Questions about the row below.
1) Read off the entry just right of -21.
2) Read off the minimum.
[ -9  -7 -26 -25 -21 -35 -37 -33 -43]
1) -35
2) -43

[[ -6   2   9   1   1  -4  10  14   4 -12 -14]
 [ -6  27  -7 -11   4  12   7 -23  -2  -7  11]
 [ -8 -14   4  29  -8   5   2 -39 -16 -26  11]
 [ 13  23  -7  15  -4  11   0  14  -3   2   2]
 [ -3 -11   1 -13  -8   7  -9 -28  -3 -21  -5]
 [-15  -7  -7 -16   3  -3   3  15 -17  -2   5]
 [  3  -4  -7  -5   1   1   1  19  -4  -8 -14]
 [  5   3  10  19   1  -1  -7   6   4   3  20]
 [  2 -31  -2   7  -7  -1  -1 -12 -11   0 -17]
 [ -5  -6  -1  -7  -4   1   9   0   1  29  -2]
 [  1 -44  -4  28  -6   1  -4  26  -3   3  -3]
 [-15   9   1   0  -6 -22  -2  43  -9   5 -10]
 [ -8   8   1   6   0 -11   2  22   3   4   5]]
Which number is the last entry, reading row by row? 5
Which number is the entry in the top-left corner? -6
The 3rd smallest entry -> -31
Which number is the 3rd entry on the main diagonal? 4
The fourth-last entry, reading row by row: 22
Which number is the smallest entry in the first row? -14
The entry just right of the smallest entry: -4
Which number is the entry directly below 26? 43
The first entry in the row that holds the smallest entry: 1
The last entry in the row that holds the smallest entry: -3
The entry directly below the centre entry is -1
Which number is the bottom-left entry? -8
The entry directly above the centre entry -> -3
Which number is the last entry in the row that holds the largest entry? -10
The 2nd entry in reading order: 2
The entry just left of the centre entry -> 1
Which number is the third entry on the diagonal from the top-right corner? -16
The largest entry in the last column is 20
The second entry on the main diagonal is 27
Which number is the bottom entry of the column that holds the smallest entry? 8
Which number is the third-last entry, reading row by row? 3
Which number is the fifth entry, reading row by row? 1
The minimum is -44
The largest entry in the first row: 14
The largest entry in the first column is 13
Which number is the 5th entry from the end, reading row by row? 2
The 2nd entry on the diagonal from the top-right corner is -7

Read these off the matrix that follows. Rows and columns are numbered from 1.
1) The entry at row 2, column 1?
2) The bottom-right entry?
3) The entry directly above -5?
4) The entry in row 1 and column 1?
5) The entry at row 1, column 3?
6) The bottom-left entry?
7) The top-right entry?
-2	-27	-25	0	-12	13	-15	2	-12	-16	25	-21	-14	39
15	4	8	5	13	-1	9	9	12	4	23	11	5	5
-18	17	5	25	2	26	-4	-22	-10	5	-20	12	13	-36
-9	7	24	3	6	5	-1	-5	0	9	-41	3	12	-46
17	-11	1	9	8	20	5	1	9	8	15	1	6	11
16	-24	-9	-25	-1	-18	3	30	8	-4	15	-15	-20	25
-16	39	5	-15	-13	-36	7	-23	-24	-15	5	30	-3	2
1) 15
2) 2
3) -22
4) -2
5) -25
6) -16
7) 39

data =
[[ 43  -4  -5 -17  21 -11 -44  17   8]
 [-14   7  -5   1 -19 -38 -34   4  39]]
What is the fourth entry, reading row by row?
Answer: -17
What is the third entry, reading row by row?
Answer: -5
What is the smallest entry in the last row?
Answer: -38
What is the first entry, reading row by row?
Answer: 43
What is the second entry on the diagonal from the top-right corner?
Answer: 4
The entry just right of the smallest entry: 17
What is the 2nd entry on the main diagonal?
Answer: 7
The last entry, reading row by row -> 39

m = (0.10, 0.18, 0.15, -0.14, 0.04)
What is the 3rd largest entry? 0.10
The 3rd entry from the left -> 0.15
The fourth entry from the end -> 0.18
What is the entry just left of 0.04? -0.14
